Here is a tiny trained network, its code and every weight. The questions are about switching its units off for an input and a class, where a switched-off unit gives its printed mean instead of its output.

import numpy as np


def w(rows, s, z=0):
    codes = np.array(rows[::2]) - 128.0
    scale = np.full(codes.shape[1], s)
    scale[-1] = z or s
    return codes * scale


def f(y):
    return np.maximum(y, 0)


def log_softmax(a):
    a = a - a.max(-1, keepdims=True)
    return a - np.log(np.exp(a).sum(-1, keepdims=True))


def net(x, mask):
    res = np.array(x, float).reshape(1, 4) / 4 @ E
    y = f(res @ A[0][:, :-1].T + A[0][:, -1])
    res = res + np.where(mask, y, B[0][:, -1]) @ B[0][:, :-1]
    return log_softmax(res[-1] @ U[:, :-1].T + U[:, -1])


A, B = {}, {}
E = w([
[204,123,244,97,55],'x0',
[121,136,223,247,225],'x1',
[136,121,128,120,141],'x2',
[247,230,71,163,144],'x3',
],0.013)
A[0] = w([
[199,250,109,115,158,157],'n0',
[161,163,130,139,114,84],'n1',
[176,192,119,110,151,63],'n2',
[76,147,52,131,198,11],'n3',
[151,116,125,84,166,39],'n4',
[120,143,178,192,222,36],'n5',
[72,150,82,107,227,15],'n6',
[102,95,153,86,158,44],'n7',
[196,105,168,114,80,31],'n8',
[75,135,70,178,187,54],'n9',
[85,57,177,103,123,84],'n10',
[208,128,70,192,118,85],'n11',
[193,210,94,129,117,105],'n12',
[118,132,110,154,108,2],'n13',
[101,144,130,166,87,76],'n14',
[207,140,217,63,93,46],'n15',
[130,163,180,158,177,49],'n16',
[104,131,215,235,185,59],'n17',
[98,102,80,74,59,63],'n18',
[80,76,151,91,125,110],'n19',
[89,118,8,107,133,70],'n20',
[162,163,203,75,126,45],'n21',
[165,140,212,130,78,29],'n22',
[20,28,167,107,112,150],'n23',
[212,171,96,131,157,97],'n24',
[156,122,44,34,42,65],'n25',
[172,112,197,114,80,66],'n26',
[146,104,115,127,130,34],'n27',
[103,57,143,121,123,67],'n28',
[146,131,95,48,114,22],'n29',
],0.014,0.0056)
B[0] = w([
[2,53,95,136,204,239],'n0',
[103,129,120,135,144,163],'n1',
[71,89,113,124,141,181],'n2',
[112,216,200,106,31,192],'n3',
[133,126,137,114,162,131],'n4',
[206,49,109,100,86,220],'n5',
[144,207,172,145,95,188],'n6',
[91,111,129,140,147,159],'n7',
[137,199,184,133,74,186],'n8',
[155,251,251,133,24,197],'n9',
[71,127,106,169,160,197],'n10',
[59,124,101,129,168,193],'n11',
[56,95,76,160,189,216],'n12',
[124,132,130,112,127,129],'n13',
[123,119,97,122,104,131],'n14',
[130,224,161,142,40,221],'n15',
[173,80,106,89,128,184],'n16',
[253,40,64,75,150,248],'n17',
[183,38,129,139,148,198],'n18',
[74,142,67,170,231,188],'n19',
[176,226,213,128,56,208],'n20',
[141,215,159,115,143,181],'n21',
[135,197,186,132,70,196],'n22',
[18,97,55,154,185,251],'n23',
[48,103,101,157,177,205],'n24',
[255,16,105,93,124,245],'n25',
[114,227,191,119,67,194],'n26',
[122,114,114,148,105,128],'n27',
[81,119,119,110,158,172],'n28',
[202,105,117,157,175,178],'n29',
],0.0088,0.021)
U = w([
[4,98,132,141,190,254],'0',
[217,62,143,126,153,107],'1',
[110,211,192,135,110,25],'2',
],0.016,0.0021)

Each question gives the input, the list of numbers given to net, and the class t.
The units are the neurons (one row each of A and B). Each row of codes is followed by its name. A weight is (code - 128) times the scale printed after its matrix; where a second scale follows, it is the last column's (A, B and U).
mask holds one flag per neuron, in row order. A switched-off neuron (its flag False) gives its mean, the last column of its row in B, instead of its output. The means were averaged over made-up inputs and are rounded, as every weight is.
A unit's drop is (log p(t) with every unit on - log p(t) with that unit switched off) / (log p(t) with every unit on - log p(t) with every unit switched off).
The circuit of an input: a set's keep is (log p(t) with only the set's units on - log p(t) with every unit switched off) / (log p(t) with every unit on - log p(t) with every unit switched off). Starting from the 12 units with the biggest drops (on a tie, the unit counted first), units are removed one at a time, each time the one whose removal leaves the highest keep (on an exact tie, the one counted first), for as long as the keep stays at least 0.8.
circuit, biggest first: the units of the circuit, biggest drop first
unit that matters most: the unit with the biggest drop
top k neurons: the k neurons with the biggest drops, biggest first
drop when u is switched off: that unit's drop, to one decimal
input [-2,-8,-5,8], class 0: unit that matters most => n0
input [-2,4,-4,3], class 1: top 3 neurons => [n23; n17; n5]
input [3,1,-4,2], class 2: top 2 neurons => [n23; n19]
input [2,5,1,5], class 0: top 4 neurons => [n0; n25; n24; n11]
input [5,6,2,6], class 0: top 3 neurons => [n0; n25; n24]
input [4,3,6,-3], class 2: top 3 neurons => [n0; n25; n12]
input [-7,-6,7,5], class 2: top 2 neurons => [n20; n3]
input [7,2,0,7], class 0: top 3 neurons => [n0; n12; n24]
input [-3,7,1,5], class 1: top 2 neurons => [n17; n5]
input [6,5,3,4], class 2: top 2 neurons => [n25; n15]
input [-1,-4,-4,-3], class 1: top 2 neurons => [n0; n25]
input [7,-5,-6,-1], class 2: top 2 neurons => [n15; n17]
input [-5,7,-6,3], class 1: drop when n17 is switched off => 0.4
input [-8,0,-3,-6], class 2: circuit, biggest first => [n9]
input [-6,4,-6,-4], class 2: drop when n9 is switched off => 0.3
input [-4,8,-6,0], class 1: drop when n26 is switched off => 0.0
input [4,8,-3,-6], class 1: drop when n17 is switched off => 2.3
